Here is a tiny trained network, its code and every weight. The questions are about switching its units off for an input and a class, where a switched-off unit gives its printed mean instead of its output.

import numpy as np


def w(rows, s, z=0):
    codes = np.array(rows[::2]) - 128.0
    scale = np.full(codes.shape[1], s)
    scale[-1] = z or s
    return codes * scale


def norm(h):
    return h / np.sqrt((h * h).mean(-1, keepdims=True) + 1e-5)


def f(y):
    return np.maximum(y, 0)


def log_softmax(a):
    a = a - a.max(-1, keepdims=True)
    return a - np.log(np.exp(a).sum(-1, keepdims=True))


def net(x, mask):
    res = np.array(x, float).reshape(1, 4) / 4 @ E
    u = 0
    for l in range(4):
        y = f(norm(res) @ A[l][:, :-1].T + A[l][:, -1])
        res = res + np.where(mask[u : u + 5], y, B[l][:, -1]) @ B[l][:, :-1]
        u += 5
    return log_softmax(norm(res)[-1] @ U[:, :-1].T + U[:, -1])


A, B = {}, {}
E = w([
[210,196,130,214],'x0',
[254,55,158,162],'x1',
[108,113,34,172],'x2',
[85,157,129,232],'x3',
],0.00041)
A[0] = w([
[2,107,57,102,9],'L0N1',
[124,173,172,197,21],'L0N2',
[47,187,229,78,86],'L0N3',
[86,45,111,64,2],'L0N4',
[32,148,121,216,50],'L0N5',
],0.0011,0.0005)
B[0] = w([
[235,129,191,185,243],'L0N1',
[100,84,112,73,178],'L0N2',
[105,180,242,113,254],'L0N3',
[100,96,45,46,189],'L0N4',
[8,163,134,238,226],'L0N5',
],0.0012,0.00047)
A[1] = w([
[212,127,189,144,102],'L1N1',
[119,64,122,131,57],'L1N2',
[251,73,139,178,18],'L1N3',
[121,201,123,143,96],'L1N4',
[201,209,107,164,3],'L1N5',
],0.0017,0.00049)
B[1] = w([
[157,93,139,250,235],'L1N1',
[180,107,139,65,152],'L1N2',
[176,142,246,226,254],'L1N3',
[158,49,128,109,189],'L1N4',
[147,70,6,99,203],'L1N5',
],0.0016,0.00081)
A[2] = w([
[157,220,7,110,5],'L2N1',
[124,106,195,76,73],'L2N2',
[246,159,93,104,126],'L2N3',
[45,106,68,111,3],'L2N4',
[55,124,117,179,71],'L2N5',
],0.002,0.00027)
B[2] = w([
[5,13,135,179,208],'L2N1',
[148,164,41,181,221],'L2N2',
[67,67,157,234,254],'L2N3',
[220,148,164,180,216],'L2N4',
[116,250,108,160,224],'L2N5',
],0.0017,0.00075)
A[3] = w([
[103,182,146,7,6],'L3N1',
[59,205,94,52,163],'L3N2',
[169,12,115,121,204],'L3N3',
[105,241,178,204,205],'L3N4',
[173,173,29,195,73],'L3N5',
],0.0017,0.0011)
B[3] = w([
[17,4,151,191,146],'L3N1',
[144,75,207,146,178],'L3N2',
[142,158,94,73,211],'L3N3',
[136,159,115,48,251],'L3N4',
[65,206,20,143,160],'L3N5',
],0.0025,0.0018)
U = w([
[209,152,60,238,116],'0',
[188,43,31,2,160],'1',
[25,21,228,72,151],'2',
[49,237,206,59,136],'3',
[29,230,18,195,177],'4',
[244,58,228,191,197],'5',
[172,179,184,53,3],'6',
[46,35,55,172,47],'7',
],0.0072,0.0032)

Each question gives the input, the list of numbers given to net, and the class t.
The units are the neurons (one row each of A and B). Each row of codes is followed by its name. A weight is (code - 128) times the scale printed after its matrix; where a second scale follows, it is the last column's (A, B and U).
mask holds one flag per neuron, layer by layer. A switched-off neuron (its flag False) gives its mean, the last column of its row in B, instead of its output. The means were averaged over made-up inputs and are rounded, as every weight is.
A unit's drop is (log p(t) with every unit on - log p(t) with that unit switched off) / (log p(t) with every unit on - log p(t) with every unit switched off).
The circuit of an input: a set's keep is (log p(t) with only the set's units on - log p(t) with every unit switched off) / (log p(t) with every unit on - log p(t) with every unit switched off). Starting from the 12 units with the biggest drops (on a tie, the unit counted first), units are removed one at a time, each time the one whose removal leaves the highest keep (on an exact tie, the one counted first), for as long as the keep stays at least 0.8.
circuit, biggest first: the units of the circuit, biggest drop first
unit that matters most: the unit with the biggest drop
k most important neurons of layer l: the k neurons of layer l with the biggest drops, biggest first
input [7,0,6,-6], class 7: circuit, biggest first	L2N1; L2N3
input [-5,5,6,1], class 1: unit that matters most	L3N3
input [3,0,4,-8], class 7: 2 most important neurons of layer 3	L3N4; L3N2
input [0,0,-3,7], class 3: circuit, biggest first	L3N4; L2N3
input [2,1,7,-5], class 7: circuit, biggest first	L2N3; L2N1
input [-8,-5,3,7], class 3: 2 most important neurons of layer 3	L3N4; L3N2
input [-2,-7,-6,-8], class 2: 2 most important neurons of layer 3	L3N1; L3N2
input [-8,-5,7,-1], class 2: 2 most important neurons of layer 1	L1N1; L1N5
input [-8,5,-2,8], class 1: 3 most important neurons of layer 2	L2N3; L2N1; L2N2
input [2,-5,7,-5], class 7: 2 most important neurons of layer 0	L0N1; L0N5
input [-4,-6,3,5], class 3: 2 most important neurons of layer 2	L2N2; L2N3
input [-4,-7,7,-6], class 2: 4 most important neurons of layer 3	L3N2; L3N4; L3N5; L3N3
input [4,-6,-2,-4], class 2: 2 most important neurons of layer 3	L3N1; L3N2
input [-2,6,7,8], class 4: unit that matters most	L3N5
input [3,-7,-1,-6], class 2: 2 most important neurons of layer 3	L3N1; L3N2
input [-5,4,-8,7], class 6: 2 most important neurons of layer 1	L1N3; L1N4
